Below is a small trained network, with its code and all its weights. Each question gives an input and a target symbol and asks what happens when units are switched off, that is, made to give their printed mean instead of their output.

import numpy as np


def w(rows, s, z=0):
    codes = np.array(rows[::2]) - 128.0
    scale = np.full(codes.shape[1], s)
    scale[-1] = z or s
    return codes * scale


def norm(h):
    return h / np.sqrt((h * h).mean(-1, keepdims=True) + 1e-5)


def f(y):
    return y / 2 * (1 + np.tanh(0.7978845608 * (y + 0.044715 * y**3)))


def softmax(a):
    e = np.exp(a - a.max(-1, keepdims=True))
    return e / e.sum(-1, keepdims=True)


def log_softmax(a):
    a = a - a.max(-1, keepdims=True)
    return a - np.log(np.exp(a).sum(-1, keepdims=True))


def net(x, mask):
    ids = ['αβεμξστφψω'.index(c) for c in x.split()]
    T = len(ids)
    res = E[ids] + P[:T]
    u = 0
    for l in range(3):
        r = norm(res)
        for j in range(3):
            rows = slice(2 * j, 2 * j + 2)
            q, k, v = (r @ M[l][rows].T for M in (Q, K, V))
            z = softmax(np.where(np.tri(T) > 0, q @ k.T / 2**0.5, -1e9)) @ v
            o = O[l][rows]
            res = res + np.where(mask[u + j], z, o[:, -1]) @ o[:, :-1]
        u += 3
        y = f(norm(res) @ A[l][:, :-1].T + A[l][:, -1])
        res = res + np.where(mask[u : u + 4], y, B[l][:, -1]) @ B[l][:, :-1]
        u += 4
    return log_softmax(norm(res)[-1] @ U[:, :-1].T + U[:, -1])


Q, K, V, O, A, B = {}, {}, {}, {}, {}, {}
E = w([
[179,196,227],'α',
[39,145,174],'β',
[167,117,107],'ε',
[112,109,162],'μ',
[112,137,136],'ξ',
[224,181,170],'σ',
[111,140,130],'τ',
[113,111,162],'φ',
[24,98,74],'ψ',
[142,109,3],'ω',
],0.018)
P = w([
[119,2,211],'0',
[112,173,152],'1',
[110,178,146],'2',
[108,179,145],'3',
[107,176,144],'4',
[105,176,142],'5',
[104,174,141],'6',
[103,171,142],'7',
[102,165,146],'8',
],0.012)
Q[0] = w([
[121,69,179],'L0H1',
[154,38,177],'L0H1',
[246,114,144],'L0H2',
[220,90,74],'L0H2',
[93,76,123],'L0H3',
[166,176,226],'L0H3',
],0.012)
K[0] = w([
[137,40,121],'L0H1',
[170,16,112],'L0H1',
[80,190,60],'L0H2',
[85,248,113],'L0H2',
[119,99,66],'L0H3',
[118,20,214],'L0H3',
],0.011)
V[0] = w([
[65,229,153],'L0H1',
[143,222,186],'L0H1',
[138,130,151],'L0H2',
[91,88,21],'L0H2',
[84,35,55],'L0H3',
[106,70,253],'L0H3',
],0.0056)
O[0] = w([
[121,71,208,233],'L0H1',
[137,57,154,216],'L0H1',
[110,102,146,143],'L0H2',
[127,57,69,73],'L0H2',
[132,168,45,122],'L0H3',
[124,3,139,255],'L0H3',
],0.0043,0.0048)
A[0] = w([
[57,142,1,75],'L0N1',
[190,252,196,207],'L0N2',
[142,82,234,249],'L0N3',
[60,13,39,255],'L0N4',
],0.0056,0.0024)
B[0] = w([
[112,120,28,127],'L0N1',
[254,101,196,173],'L0N2',
[215,200,111,255],'L0N3',
[207,220,61,164],'L0N4',
],0.0077,0.0058)
Q[1] = w([
[122,132,186],'L1H1',
[199,137,137],'L1H1',
[82,103,112],'L1H2',
[168,224,180],'L1H2',
[87,102,2],'L1H3',
[48,143,186],'L1H3',
],0.015)
K[1] = w([
[134,71,171],'L1H1',
[146,107,92],'L1H1',
[97,143,86],'L1H2',
[135,52,209],'L1H2',
[112,248,134],'L1H3',
[80,29,170],'L1H3',
],0.017)
V[1] = w([
[109,194,96],'L1H1',
[145,101,111],'L1H1',
[190,162,183],'L1H2',
[143,172,163],'L1H2',
[147,147,92],'L1H3',
[2,128,143],'L1H3',
],0.0086)
O[1] = w([
[255,128,211,78],'L1H1',
[48,113,87,134],'L1H1',
[123,181,86,231],'L1H2',
[100,238,118,170],'L1H2',
[243,135,82,115],'L1H3',
[15,138,164,1],'L1H3',
],0.0043,0.006)
A[1] = w([
[93,83,130,130],'L1N1',
[91,36,29,63],'L1N2',
[66,76,224,153],'L1N3',
[2,141,45,4],'L1N4',
],0.0072,0.0037)
B[1] = w([
[127,155,159,61],'L1N1',
[28,225,160,133],'L1N2',
[81,253,128,249],'L1N3',
[2,98,145,149],'L1N4',
],0.0079,0.0012)
Q[2] = w([
[53,175,163],'L2H1',
[42,113,103],'L2H1',
[39,127,136],'L2H2',
[148,3,57],'L2H2',
[147,56,114],'L2H3',
[75,119,131],'L2H3',
],0.016)
K[2] = w([
[117,191,254],'L2H1',
[79,192,139],'L2H1',
[110,204,210],'L2H2',
[146,237,62],'L2H2',
[116,157,59],'L2H3',
[79,94,118],'L2H3',
],0.015)
V[2] = w([
[57,32,161],'L2H1',
[128,142,140],'L2H1',
[135,3,133],'L2H2',
[173,173,237],'L2H2',
[147,131,74],'L2H3',
[164,210,180],'L2H3',
],0.0067)
O[2] = w([
[192,253,151,26],'L2H1',
[116,110,170,132],'L2H1',
[104,74,248,123],'L2H2',
[242,168,200,164],'L2H2',
[87,114,170,120],'L2H3',
[85,47,48,253],'L2H3',
],0.0046,0.0044)
A[2] = w([
[75,94,177,18],'L2N1',
[164,182,82,31],'L2N2',
[254,181,164,129],'L2N3',
[148,145,122,2],'L2N4',
],0.0086,0.0055)
B[2] = w([
[204,109,214,113],'L2N1',
[237,201,131,118],'L2N2',
[140,76,99,255],'L2N3',
[255,62,181,104],'L2N4',
],0.0061,0.0064)
U = w([
[184,155,196,116],'α',
[103,197,159,181],'β',
[172,37,75,165],'ε',
[180,210,85,73],'μ',
[102,50,182,253],'ξ',
[196,116,159,113],'σ',
[91,35,98,113],'τ',
[171,189,89,49],'φ',
[52,102,88,178],'ψ',
[125,143,6,67],'ω',
],0.016,0.0051)

Each question gives the input, a string of symbols that net reads in full, and the target symbol t.
The units are the heads (2 rows each of Q, K, V and O) and the neurons (one row each of A and B). Each row of codes is followed by its name. A weight is (code - 128) times the scale printed after its matrix; where a second scale follows, it is the last column's (O, A, B and U).
mask holds one flag per unit, layer by layer, with each layer's heads first. A switched-off unit (its flag False) gives its mean, the last column of its rows in O or B, instead of its output. The means were averaged over made-up inputs and are rounded, as every weight is.
A unit's drop is (log p(t) with every unit on - log p(t) with that unit switched off) / (log p(t) with every unit on - log p(t) with every unit switched off).
The circuit of an input: a set's keep is (log p(t) with only the set's units on - log p(t) with every unit switched off) / (log p(t) with every unit on - log p(t) with every unit switched off). Starting from the 12 units with the biggest drops (on a tie, the unit counted first), units are removed one at a time, each time the one whose removal leaves the highest keep (on an exact tie, the one counted first), for as long as the keep stays at least 0.8.
units of the circuit, in order: the units of the circuit, biggest drop first
most important unit: the unit with the biggest drop
top k neurons: the k neurons with the biggest drops, biggest first
k most important neurons of layer l: the k neurons of layer l with the biggest drops, biggest first
heads that matter: for each layer, one digit per head in row order, 1 if its drop is at least 0.15 and else 0, layers parted by /
drop when u is switched off: that unit's drop, to one decimal
input α φ ε ω ξ ξ μ, target α: units of the circuit, in order	L2H2
input β ε σ σ φ, target β: units of the circuit, in order	L1H3; L1N3
input μ ξ β ξ α ω β φ, target μ: heads that matter	100 / 101 / 010
input ε μ ξ ψ α ξ, target ε: heads that matter	000 / 001 / 000
input ω ω ψ σ φ, target ω: heads that matter	010 / 000 / 010
input β ψ μ, target β: heads that matter	000 / 001 / 000
input ε μ ξ ψ φ, target ε: top 3 neurons	L0N4; L1N3; L2N3
input τ ξ β μ ε σ ξ φ, target τ: top 4 neurons	L0N4; L1N3; L0N2; L1N2
input ω ψ μ ξ ε ε ξ, target ω: top 2 neurons	L0N4; L0N2
input ε μ ε ξ β ξ μ, target ε: heads that matter	100 / 001 / 000
input μ β ε ψ ξ σ φ, target μ: heads that matter	101 / 101 / 010
input μ ω μ, target μ: top 3 neurons	L1N3; L0N2; L0N3
input ξ β ξ β τ ξ, target ξ: top 3 neurons	L0N3; L0N4; L1N3
input σ ψ ψ μ τ, target σ: top neuron	L0N4
input τ ξ μ φ ε τ σ ε ξ, target τ: top 2 neurons	L0N4; L1N3
input α μ ξ ω β τ τ φ φ, target α: top 2 neurons	L0N3; L0N4
input τ φ μ ξ ξ, target τ: top 3 neurons	L0N4; L0N3; L1N3
input ξ μ τ, target ξ: 3 most important neurons of layer 0	L0N3; L0N4; L0N1
input τ ε ξ ξ ω μ, target τ: 2 most important neurons of layer 0	L0N4; L0N2
input α ψ β ξ ε ε β ξ φ, target α: top 2 neurons	L0N4; L0N3
input ψ β τ β ψ τ, target ψ: most important unit	L1N3
input σ τ μ ξ, target σ: top 2 neurons	L0N3; L2N3
input τ φ φ ε ξ β β μ, target τ: top 2 neurons	L0N3; L0N4
input ω σ ε ψ α ε φ, target ω: drop when L0H2 is switched off	0.3
input ξ ω β τ τ σ ξ, target ξ: drop when L0N3 is switched off	0.9
input μ ω β ε ξ σ β α μ, target μ: drop when L0N2 is switched off	0.7
